Here is a tiny trained network, its code and every weight. The questions are about switching its units off for an input and a target symbol, where a switched-off unit gives its printed mean instead of its output.

import numpy as np


def w(rows, s, z=0):
    codes = np.array(rows[::2]) - 128.0
    scale = np.full(codes.shape[1], s)
    scale[-1] = z or s
    return codes * scale


def f(y):
    return y / 2 * (1 + np.tanh(0.7978845608 * (y + 0.044715 * y**3)))


def softmax(a):
    e = np.exp(a - a.max(-1, keepdims=True))
    return e / e.sum(-1, keepdims=True)


def log_softmax(a):
    a = a - a.max(-1, keepdims=True)
    return a - np.log(np.exp(a).sum(-1, keepdims=True))


def net(x, mask):
    ids = ['γδμσφψω'.index(c) for c in x.split()]
    T = len(ids)
    res = E[ids] + P[:T]
    q, k, v = (res @ M[0].T for M in (Q, K, V))
    z = softmax(np.where(np.tri(T) > 0, q @ k.T / 3**0.5, -1e9)) @ v
    res = res + np.where(mask[0], z, O[0][:, -1]) @ O[0][:, :-1]
    y = f(res @ A[0][:, :-1].T + A[0][:, -1])
    res = res + np.where(mask[1:9], y, B[0][:, -1]) @ B[0][:, :-1]
    return log_softmax(res[-1] @ U[:, :-1].T + U[:, -1])


Q, K, V, O, A, B = {}, {}, {}, {}, {}, {}
E = w([
[145,137,205,7,137],'γ',
[184,174,249,182,126],'δ',
[50,125,195,75,144],'μ',
[140,101,71,148,125],'σ',
[220,200,135,83,68],'φ',
[171,200,80,239,64],'ψ',
[59,150,134,228,118],'ω',
],0.011)
P = w([
[148,14,105,163,78],'0',
[161,81,103,161,163],'1',
[114,160,215,169,29],'2',
[143,98,92,116,147],'3',
[167,106,104,168,206],'4',
[111,194,214,158,29],'5',
[127,121,78,86,144],'6',
[169,125,103,166,227],'7',
[108,225,222,143,30],'8',
[115,131,78,81,153],'9',
[170,138,99,164,244],'10',
[106,253,224,133,31],'11',
[108,129,88,80,166],'12',
],0.017)
Q[0] = w([
[70,95,124,123,2],'h0',
[153,78,42,74,183],'h0',
[134,133,232,84,3],'h0',
],0.013)
K[0] = w([
[102,111,140,157,44],'h0',
[122,248,138,79,163],'h0',
[179,26,169,105,66],'h0',
],0.013)
V[0] = w([
[73,95,252,113,173],'h0',
[226,88,148,37,145],'h0',
[80,63,62,105,109],'h0',
],0.011)
O[0] = w([
[154,57,206,131,148,2],'h0',
[183,149,126,2,126,151],'h0',
[136,157,143,147,197,203],'h0',
],0.018,0.0033)
A[0] = w([
[107,141,199,158,34,10],'n0',
[230,177,122,168,200,126],'n1',
[177,207,154,126,3,108],'n2',
[184,54,36,67,144,95],'n3',
[95,121,23,89,156,60],'n4',
[207,94,96,171,21,120],'n5',
[156,119,131,77,188,109],'n6',
[110,49,19,80,232,2],'n7',
],0.012,0.0085)
B[0] = w([
[197,128,106,80,3,149],'n0',
[145,207,185,98,148,219],'n1',
[38,43,77,119,123,250],'n2',
[125,165,115,179,68,207],'n3',
[103,92,173,60,108,203],'n4',
[102,186,187,53,157,177],'n5',
[110,48,163,192,78,177],'n6',
[158,48,41,206,229,173],'n7',
],0.012)
U = w([
[182,154,126,204,58,112],'γ',
[216,198,208,75,134,185],'δ',
[96,57,184,128,200,137],'μ',
[149,59,3,121,218,211],'σ',
[185,152,88,82,84,117],'φ',
[59,206,165,133,192,102],'ψ',
[54,110,103,255,128,1],'ω',
],0.0076,0.0084)

Each question gives the input, a string of symbols that net reads in full, and the target symbol t.
The units are the heads (3 rows each of Q, K, V and O) and the neurons (one row each of A and B). Each row of codes is followed by its name. A weight is (code - 128) times the scale printed after its matrix; where a second scale follows, it is the last column's (O, A, B and U).
mask holds one flag per unit, heads first, then neurons. A switched-off unit (its flag False) gives its mean, the last column of its rows in O or B, instead of its output. The means were averaged over made-up inputs and are rounded, as every weight is.
A unit's drop is (log p(t) with every unit on - log p(t) with that unit switched off) / (log p(t) with every unit on - log p(t) with every unit switched off).
The circuit of an input: a set's keep is (log p(t) with only the set's units on - log p(t) with every unit switched off) / (log p(t) with every unit on - log p(t) with every unit switched off). Starting from all 9 units, units are removed one at a time, each time the one whose removal leaves the highest keep (on an exact tie, the one counted first), for as long as the keep stays at least 0.8.
circuit, biggest first: the units of the circuit, biggest drop first
unit that matters most: the unit with the biggest drop
top k neurons: the k neurons with the biggest drops, biggest first
input φ μ σ ψ σ μ δ σ ψ ω σ φ, target σ: circuit, biggest first => (n2, h0)
input ω σ μ μ γ σ, target γ: top 2 neurons => (n0, n2)
input μ ω σ σ ω ψ σ σ μ, target δ: circuit, biggest first => (h0, n0)
input ω γ μ ψ σ σ σ ω σ ψ σ μ, target γ: unit that matters most => n0
input δ μ ψ, target φ: circuit, biggest first => (n0, n2, n5)
input σ μ σ σ φ ψ σ σ φ ω σ ψ, target ψ: circuit, biggest first => (h0, n1, n2)
input μ μ σ ψ μ ψ, target δ: circuit, biggest first => (h0, n1)
input δ σ μ σ μ ψ, target φ: circuit, biggest first => (n0, n2, h0)
input μ μ σ σ δ σ, target δ: circuit, biggest first => (h0, n2)
input ψ σ σ γ σ ψ σ ω σ μ μ, target μ: top 2 neurons => (n6, n3)
input δ μ σ σ ω ω ψ σ μ, target φ: circuit, biggest first => (n0, n2)
input σ ψ φ μ δ, target δ: top 2 neurons => (n2, n5)
input ψ δ σ σ σ γ σ, target γ: circuit, biggest first => (h0, n3)
input σ σ σ δ σ σ σ σ φ σ, target φ: circuit, biggest first => (h0, n5)
input μ σ δ φ σ φ σ, target φ: top 3 neurons => (n3, n5, n4)
input ψ γ μ σ ψ σ μ ψ γ σ δ γ, target ω: circuit, biggest first => (h0, n2)
input σ φ σ σ φ σ σ σ σ σ ψ μ γ, target γ: top 2 neurons => (n3, n2)
input ω σ ω, target γ: unit that matters most => n0
input φ σ μ γ, target γ: top 2 neurons => (n3, n6)
input σ ω σ σ φ σ γ φ, target φ: top 2 neurons => (n3, n2)
input γ σ ω μ μ μ, target μ: top 2 neurons => (n2, n6)
